Here is a tiny trained network, its code and every weight. The questions are about switching its units off for an input and a class, where a switched-off unit gives its printed mean instead of its output.

import numpy as np


def w(rows, s, z=0):
    codes = np.array(rows[::2]) - 128.0
    scale = np.full(codes.shape[1], s)
    scale[-1] = z or s
    return codes * scale


def norm(h):
    return h / np.sqrt((h * h).mean(-1, keepdims=True) + 1e-5)


def f(y):
    return y / 2 * (1 + np.tanh(0.7978845608 * (y + 0.044715 * y**3)))


def log_softmax(a):
    a = a - a.max(-1, keepdims=True)
    return a - np.log(np.exp(a).sum(-1, keepdims=True))


def net(x, mask):
    res = np.array(x, float).reshape(1, 7) / 4 @ E
    u = 0
    for l in range(2):
        y = f(norm(res) @ A[l][:, :-1].T + A[l][:, -1])
        res = res + np.where(mask[u : u + 12], y, B[l][:, -1]) @ B[l][:, :-1]
        u += 12
    return log_softmax(norm(res)[-1] @ U[:, :-1].T + U[:, -1])


A, B = {}, {}
E = w([
[116,161,109,143],'x0',
[93,142,32,128],'x1',
[54,121,41,25],'x2',
[78,106,117,106],'x3',
[62,198,153,158],'x4',
[183,154,127,151],'x5',
[212,254,159,98],'x6',
],0.0082)
A[0] = w([
[41,101,76,152,137],'L0N0',
[92,134,105,126,107],'L0N1',
[104,87,190,124,42],'L0N2',
[124,111,105,102,121],'L0N3',
[18,156,160,97,77],'L0N4',
[138,160,151,139,2],'L0N5',
[148,107,110,121,50],'L0N6',
[127,164,188,24,84],'L0N7',
[120,175,170,90,48],'L0N8',
[120,108,125,184,98],'L0N9',
[106,33,104,2,104],'L0N10',
[120,106,169,199,134],'L0N11',
],0.011,0.0035)
B[0] = w([
[138,204,151,120,230],'L0N0',
[75,179,85,99,144],'L0N1',
[172,142,92,136,137],'L0N2',
[142,145,95,139,144],'L0N3',
[2,167,30,122,187],'L0N4',
[93,162,132,122,120],'L0N5',
[96,125,92,157,116],'L0N6',
[190,27,180,148,179],'L0N7',
[110,70,154,170,143],'L0N8',
[142,147,70,151,141],'L0N9',
[199,151,209,85,254],'L0N10',
[172,194,76,198,176],'L0N11',
],0.0083,0.0058)
A[1] = w([
[195,194,35,125,185],'L1N0',
[152,80,79,165,168],'L1N1',
[160,214,179,93,172],'L1N2',
[135,80,198,238,156],'L1N3',
[100,165,238,157,252],'L1N4',
[142,68,176,111,49],'L1N5',
[145,158,120,116,148],'L1N6',
[178,173,44,78,168],'L1N7',
[226,208,1,41,189],'L1N8',
[163,38,56,182,155],'L1N9',
[88,109,223,100,36],'L1N10',
[71,166,210,162,226],'L1N11',
],0.0079,0.0031)
B[1] = w([
[39,66,254,148,208],'L1N0',
[118,119,138,188,141],'L1N1',
[94,110,142,102,223],'L1N2',
[115,181,133,181,206],'L1N3',
[156,175,100,127,233],'L1N4',
[177,124,141,106,132],'L1N5',
[140,103,158,141,151],'L1N6',
[44,34,194,132,192],'L1N7',
[31,34,207,160,254],'L1N8',
[121,117,158,202,147],'L1N9',
[138,107,141,75,132],'L1N10',
[135,241,102,111,203],'L1N11',
],0.0079,0.0049)
U = w([
[75,189,68,64,236],'0',
[209,212,216,173,254],'1',
[76,75,197,12,79],'2',
[238,128,2,59,1],'3',
[233,71,187,44,162],'4',
[93,42,230,111,114],'5',
[202,71,85,253,8],'6',
],0.0097,0.0049)

Each question gives the input, the list of numbers given to net, and the class t.
The units are the neurons (one row each of A and B). Each row of codes is followed by its name. A weight is (code - 128) times the scale printed after its matrix; where a second scale follows, it is the last column's (A, B and U).
mask holds one flag per neuron, layer by layer. A switched-off neuron (its flag False) gives its mean, the last column of its row in B, instead of its output. The means were averaged over made-up inputs and are rounded, as every weight is.
A unit's drop is (log p(t) with every unit on - log p(t) with that unit switched off) / (log p(t) with every unit on - log p(t) with every unit switched off).
The circuit of an input: a set's keep is (log p(t) with only the set's units on - log p(t) with every unit switched off) / (log p(t) with every unit on - log p(t) with every unit switched off). Starting from the 12 units with the biggest drops (on a tie, the unit counted first), units are removed one at a time, each time the one whose removal leaves the highest keep (on an exact tie, the one counted first), for as long as the keep stays at least 0.8.
units of the circuit, in order: the units of the circuit, biggest drop first
top k neurons: the k neurons with the biggest drops, biggest first
k most important neurons of layer l: the k neurons of layer l with the biggest drops, biggest first
drop of u: that unit's drop, to one decimal
input [-8,7,7,6,6,0,8], class 2: units of the circuit, in order => (L1N8 L1N7)
input [-1,4,-6,-4,-3,-6,4], class 5: units of the circuit, in order => (L1N0 L0N10)
input [-5,-8,8,2,-2,-2,-1], class 4: 2 most important neurons of layer 0 => (L0N10 L0N7)
input [8,0,1,-1,-3,-3,-8], class 0: top 2 neurons => (L1N0 L0N0)
input [8,6,7,0,-4,6,3], class 5: most important neuron of layer 1 => (L1N8)
input [-1,1,-4,1,-8,-6,-8], class 1: top 3 neurons => (L0N10 L0N4 L1N9)
input [-2,1,-3,6,6,-3,4], class 0: units of the circuit, in order => (L0N4 L0N10)
input [1,5,8,-6,7,4,5], class 5: units of the circuit, in order => (L1N8 L1N0)
input [5,-8,7,3,-3,4,3], class 4: units of the circuit, in order => (L0N7 L1N0)
input [-6,3,-7,0,5,-8,-8], class 1: units of the circuit, in order => (L0N0 L0N11 L1N11)
input [-5,-6,1,-8,0,6,-5], class 6: top 2 neurons => (L0N10 L0N0)
input [-5,1,-2,-2,4,4,-7], class 6: 2 most important neurons of layer 0 => (L0N10 L0N9)
input [-5,-7,-5,5,-2,2,-5], class 1: 3 most important neurons of layer 1 => (L1N3 L1N8 L1N7)
input [-2,3,0,4,-4,0,4], class 5: units of the circuit, in order => (L1N8)
input [-7,-2,5,7,-5,-2,3], class 4: units of the circuit, in order => (L0N10 L0N7)
input [-4,8,-5,-7,-4,-6,-8], class 1: 2 most important neurons of layer 1 => (L1N9 L1N3)
input [1,0,1,-3,-5,-4,-7], class 4: 2 most important neurons of layer 0 => (L0N10 L0N4)
input [-8,-4,7,-4,7,-7,-1], class 0: drop of L1N0 => 0.2
input [-5,-6,6,7,-6,-7,-5], class 4: drop of L0N10 => 0.6
input [1,-4,2,7,0,7,2], class 4: units of the circuit, in order => (L0N7)
